Below is a small trained network, with its code and all its weights. Each question gives an input and a target symbol and asks what happens when units are switched off, that is, made to give their printed mean instead of their output.

import numpy as np


def w(rows, s, z=0):
    codes = np.array(rows[::2]) - 128.0
    scale = np.full(codes.shape[1], s)
    scale[-1] = z or s
    return codes * scale


def softmax(a):
    e = np.exp(a - a.max(-1, keepdims=True))
    return e / e.sum(-1, keepdims=True)


def log_softmax(a):
    a = a - a.max(-1, keepdims=True)
    return a - np.log(np.exp(a).sum(-1, keepdims=True))


def net(x, mask):
    ids = ['βγελμξπω'.index(c) for c in x.split()]
    T = len(ids)
    res = E[ids] + P[:T]
    u = 0
    for l in range(2):
        r = res
        for j in range(3):
            rows = slice(4 * j, 4 * j + 4)
            q, k, v = (r @ M[l][rows].T for M in (Q, K, V))
            z = softmax(np.where(np.tri(T) > 0, q @ k.T / 4**0.5, -1e9)) @ v
            o = O[l][rows]
            res = res + np.where(mask[u + j], z, o[:, -1]) @ o[:, :-1]
        u += 3
    return log_softmax(res[-1] @ U[:, :-1].T + U[:, -1])


Q, K, V, O = {}, {}, {}, {}
E = w([
[139,127,62,36,68],'β',
[196,32,155,140,211],'γ',
[160,154,136,182,144],'ε',
[109,175,227,125,156],'λ',
[240,188,126,169,205],'μ',
[34,204,74,93,215],'ξ',
[80,66,170,250,156],'π',
[142,120,205,64,148],'ω',
],0.018)
P = w([
[159,155,129,179,1],'0',
[167,160,153,183,78],'1',
[172,164,141,162,99],'2',
[172,161,145,142,122],'3',
[180,153,143,111,137],'4',
[176,146,136,84,157],'5',
[172,152,130,72,170],'6',
[173,146,120,54,187],'7',
[163,145,119,43,163],'8',
],0.0059)
Q[0] = w([
[128,179,122,82,164],'L0H0',
[166,80,101,126,136],'L0H0',
[112,41,8,141,129],'L0H0',
[101,113,200,176,165],'L0H0',
[182,196,108,76,104],'L0H1',
[138,177,146,180,172],'L0H1',
[143,126,143,94,123],'L0H1',
[96,83,124,159,138],'L0H1',
[154,97,72,69,139],'L0H2',
[123,110,160,202,79],'L0H2',
[103,138,125,100,62],'L0H2',
[85,113,173,194,140],'L0H2',
],0.015)
K[0] = w([
[118,248,111,106,138],'L0H0',
[213,93,132,119,150],'L0H0',
[164,92,85,179,119],'L0H0',
[87,88,160,136,179],'L0H0',
[187,89,119,150,107],'L0H1',
[136,129,123,74,207],'L0H1',
[144,123,123,122,109],'L0H1',
[89,157,105,147,132],'L0H1',
[148,159,213,127,95],'L0H2',
[167,75,89,101,135],'L0H2',
[118,108,102,89,80],'L0H2',
[180,129,38,154,145],'L0H2',
],0.017)
V[0] = w([
[143,192,120,166,46],'L0H0',
[200,44,86,192,96],'L0H0',
[93,83,151,95,102],'L0H0',
[187,128,143,94,120],'L0H0',
[171,93,125,104,187],'L0H1',
[125,254,124,106,113],'L0H1',
[145,115,91,166,77],'L0H1',
[163,84,103,127,109],'L0H1',
[132,168,180,87,142],'L0H2',
[82,174,167,154,78],'L0H2',
[134,110,158,112,174],'L0H2',
[153,165,86,150,143],'L0H2',
],0.011)
O[0] = w([
[177,95,91,54,56,36],'L0H0',
[116,255,146,83,122,18],'L0H0',
[138,163,165,124,123,74],'L0H0',
[124,145,145,57,171,163],'L0H0',
[127,131,140,126,191,253],'L0H1',
[157,75,100,161,78,117],'L0H1',
[125,141,144,51,108,52],'L0H1',
[115,152,165,82,160,119],'L0H1',
[134,67,121,123,148,255],'L0H2',
[125,90,113,83,86,150],'L0H2',
[115,143,135,110,183,219],'L0H2',
[186,144,113,185,119,134],'L0H2',
],0.0099,0.0044)
Q[1] = w([
[147,121,143,195,81],'L1H0',
[200,87,169,132,171],'L1H0',
[37,163,54,188,98],'L1H0',
[196,225,112,101,57],'L1H0',
[21,149,102,102,72],'L1H1',
[163,142,252,166,53],'L1H1',
[61,132,1,74,124],'L1H1',
[115,167,80,209,135],'L1H1',
[203,226,132,139,138],'L1H2',
[42,102,157,126,113],'L1H2',
[66,184,5,149,149],'L1H2',
[64,142,142,123,32],'L1H2',
],0.0083)
K[1] = w([
[71,106,168,127,133],'L1H0',
[100,81,130,130,174],'L1H0',
[91,163,139,251,88],'L1H0',
[115,198,103,87,93],'L1H0',
[125,159,70,63,105],'L1H1',
[133,129,191,139,55],'L1H1',
[159,152,22,100,145],'L1H1',
[57,151,123,159,104],'L1H1',
[140,203,91,122,121],'L1H2',
[57,83,163,113,169],'L1H2',
[115,144,125,202,105],'L1H2',
[48,126,136,114,77],'L1H2',
],0.011)
V[1] = w([
[181,103,65,47,180],'L1H0',
[48,92,89,53,182],'L1H0',
[175,95,254,124,135],'L1H0',
[102,194,171,99,116],'L1H0',
[195,154,219,11,120],'L1H1',
[161,158,39,98,155],'L1H1',
[11,165,144,186,218],'L1H1',
[40,137,30,69,105],'L1H1',
[67,83,31,54,128],'L1H2',
[112,122,14,111,196],'L1H2',
[235,67,189,121,139],'L1H2',
[78,180,139,172,18],'L1H2',
],0.0064)
O[1] = w([
[124,165,98,215,91,173],'L1H0',
[13,169,102,214,56,177],'L1H0',
[124,56,46,122,161,174],'L1H0',
[179,69,184,138,89,72],'L1H0',
[150,61,27,129,204,95],'L1H1',
[139,166,70,154,115,99],'L1H1',
[144,84,173,121,46,201],'L1H1',
[238,197,127,175,112,53],'L1H1',
[122,157,195,160,139,73],'L1H2',
[195,166,152,169,66,155],'L1H2',
[174,118,147,70,160,208],'L1H2',
[3,115,119,154,120,9],'L1H2',
],0.0069,0.011)
U = w([
[114,142,125,150,147,146],'β',
[79,212,160,134,248,91],'γ',
[108,154,84,92,106,252],'ε',
[98,29,92,91,107,106],'λ',
[216,136,141,163,138,36],'μ',
[113,135,117,213,121,119],'ξ',
[114,130,175,45,53,187],'π',
[96,121,98,179,167,99],'ω',
],0.011)

Each question gives the input, a string of symbols that net reads in full, and the target symbol t.
The units are the heads (4 rows each of Q, K, V and O). Each row of codes is followed by its name. A weight is (code - 128) times the scale printed after its matrix; where a second scale follows, it is the last column's (O and U).
mask holds one flag per head, layer by layer. A switched-off head (its flag False) gives its mean, the last column of its rows in O, instead of its output. The means were averaged over made-up inputs and are rounded, as every weight is.
A unit's drop is (log p(t) with every unit on - log p(t) with that unit switched off) / (log p(t) with every unit on - log p(t) with every unit switched off).
The circuit of an input: a set's keep is (log p(t) with only the set's units on - log p(t) with every unit switched off) / (log p(t) with every unit on - log p(t) with every unit switched off). Starting from all 6 units, units are removed one at a time, each time the one whose removal leaves the highest keep (on an exact tie, the one counted first), for as long as the keep stays at least 0.8.
units of the circuit, in order: the units of the circuit, biggest drop first
most important unit: the unit with the biggest drop
which heads matter: for each layer, one digit per head in row order, 1 if its drop is at least 0.15 and else 0, layers parted by /
drop when u is switched off: that unit's drop, to one decimal
input λ μ ε, target μ: most important unit : L0H2
input μ ω π λ ω β λ ξ λ, target ξ: which heads matter : 101 / 100
input β λ μ μ λ ξ μ π ξ, target μ: units of the circuit, in order : [L0H0, L1H2, L1H1]
input ξ ε ξ ε γ ω γ ε, target γ: which heads matter : 010 / 000
input λ π γ λ μ γ λ π, target γ: which heads matter : 101 / 100
input ε π π ε, target π: which heads matter : 000 / 100
input β γ γ ω π γ ξ π ξ, target π: which heads matter : 111 / 110
input π ξ λ ε γ γ μ ξ, target λ: which heads matter : 101 / 000
input ω π λ, target λ: units of the circuit, in order : [L0H0, L1H0]
input ω γ ξ π λ γ ξ μ ε, target μ: which heads matter : 110 / 001
input π λ λ μ ω ξ ε, target ξ: units of the circuit, in order : [L1H0, L0H0, L0H2]
input λ γ γ, target γ: which heads matter : 100 / 000
input ω β μ ε ε ξ γ, target γ: which heads matter : 100 / 100
input γ π γ ω γ γ ε π, target γ: which heads matter : 101 / 000
input ω ξ γ ε λ ω β ε ω, target λ: units of the circuit, in order : [L0H0]
input μ λ γ β ξ, target ξ: units of the circuit, in order : [L0H0, L1H1]
input μ ω γ π, target π: units of the circuit, in order : [L1H1, L1H0, L0H0]
input β λ ξ λ μ λ, target μ: units of the circuit, in order : [L0H2, L1H2, L0H0]
input λ β λ β β γ π π γ, target π: units of the circuit, in order : [L1H1, L0H2, L0H0]
input β ε γ ε ω, target λ: which heads matter : 100 / 110
input ω ω λ λ, target λ: which heads matter : 000 / 000
input γ ω ε λ γ π γ, target π: drop when L0H1 is switched off : 0.1
input γ ω π λ γ ξ β γ, target ξ: drop when L0H0 is switched off : 1.4
input λ ε μ ε μ γ ε λ ξ, target ξ: drop when L0H0 is switched off : 1.2
